Below is a small trained network, with its code and all its weights. Each question gives an input and a class and asks what happens when units are switched off, that is, made to give their printed mean instead of their output.

import numpy as np


def w(rows, s, z=0):
    codes = np.array(rows[::2]) - 128.0
    scale = np.full(codes.shape[1], s)
    scale[-1] = z or s
    return codes * scale


def f(y):
    return y / 2 * (1 + np.tanh(0.7978845608 * (y + 0.044715 * y**3)))


def log_softmax(a):
    a = a - a.max(-1, keepdims=True)
    return a - np.log(np.exp(a).sum(-1, keepdims=True))


def net(x, mask):
    res = np.array(x, float).reshape(1, 2) / 4 @ E
    y = f(res @ A[0][:, :-1].T + A[0][:, -1])
    res = res + np.where(mask, y, B[0][:, -1]) @ B[0][:, :-1]
    return log_softmax(res[-1] @ U[:, :-1].T + U[:, -1])


A, B = {}, {}
E = w([
[88,51,87,42,172],'x0',
[50,107,255,105,103],'x1',
],0.012)
A[0] = w([
[8,159,214,163,123,254],'N1',
[102,106,169,141,46,74],'N2',
[130,173,172,122,110,254],'N3',
[63,94,169,138,106,86],'N4',
[110,114,161,133,102,252],'N5',
[128,36,96,50,204,146],'N6',
[53,162,199,135,109,131],'N7',
[68,91,150,62,86,162],'N8',
[88,58,105,36,167,114],'N9',
[177,166,93,126,131,86],'N10',
[158,153,69,167,147,106],'N11',
[155,93,72,149,158,89],'N12',
[126,213,169,250,55,116],'N13',
[116,173,186,69,106,78],'N14',
[152,167,168,156,158,65],'N15',
[141,94,155,145,111,52],'N16',
[221,132,72,115,210,164],'N17',
[156,24,115,82,184,55],'N18',
[160,71,90,185,162,247],'N19',
[130,170,172,202,96,153],'N20',
],0.015,0.0098)
B[0] = w([
[80,145,99,114,228,255],'N1',
[91,87,47,237,195,160],'N2',
[98,156,76,106,225,198],'N3',
[96,52,177,184,100,171],'N4',
[87,165,124,105,245,195],'N5',
[127,175,28,165,182,239],'N6',
[72,123,97,165,209,198],'N7',
[83,163,76,155,213,200],'N8',
[206,219,43,230,95,221],'N9',
[85,40,166,226,113,161],'N10',
[31,59,113,181,181,181],'N11',
[67,64,77,195,151,173],'N12',
[199,193,6,177,107,223],'N13',
[86,66,55,252,163,158],'N14',
[142,59,29,234,154,140],'N15',
[112,64,23,241,118,125],'N16',
[28,169,118,140,229,230],'N17',
[119,163,45,252,157,186],'N18',
[66,198,133,68,197,213],'N19',
[152,153,57,151,188,192],'N20',
],0.011,0.018)
U = w([
[62,112,103,188,152,108],'0',
[193,184,65,201,130,137],'1',
[102,223,107,79,172,254],'2',
[201,2,254,48,44,2],'3',
[206,48,233,58,75,2],'4',
[229,74,183,25,62,2],'5',
[239,58,218,81,47,2],'6',
[216,19,212,75,28,2],'7',
],0.014,0.0098)

Each question gives the input, the list of numbers given to net, and the class t.
The units are the neurons (one row each of A and B). Each row of codes is followed by its name. A weight is (code - 128) times the scale printed after its matrix; where a second scale follows, it is the last column's (A, B and U).
mask holds one flag per neuron, in row order. A switched-off neuron (its flag False) gives its mean, the last column of its row in B, instead of its output. The means were averaged over made-up inputs and are rounded, as every weight is.
A unit's drop is (log p(t) with every unit on - log p(t) with that unit switched off) / (log p(t) with every unit on - log p(t) with every unit switched off).
The circuit of an input: a set's keep is (log p(t) with only the set's units on - log p(t) with every unit switched off) / (log p(t) with every unit on - log p(t) with every unit switched off). Starting from the 12 units with the biggest drops (on a tie, the unit counted first), units are removed one at a time, each time the one whose removal leaves the highest keep (on an exact tie, the one counted first), for as long as the keep stays at least 0.8.
units of the circuit, in order: the units of the circuit, biggest drop first
k most important neurons: the k neurons with the biggest drops, biggest first
drop of u: that unit's drop, to one decimal
input [4,-1], class 1: units of the circuit, in order -> [N9]
input [-5,-6], class 0: 2 most important neurons -> [N11; N9]
input [-3,1], class 2: 2 most important neurons -> [N9; N18]
input [3,-1], class 2: 2 most important neurons -> [N13; N14]
input [8,7], class 1: 3 most important neurons -> [N9; N6; N17]
input [-8,-8], class 0: 4 most important neurons -> [N11; N10; N17; N9]
input [8,-6], class 1: 2 most important neurons -> [N9; N6]
input [4,1], class 1: 2 most important neurons -> [N9; N17]
input [-8,4], class 1: drop of N13 -> 3.9
input [-7,4], class 1: drop of N13 -> 3.4
input [-8,5], class 1: drop of N13 -> 4.9
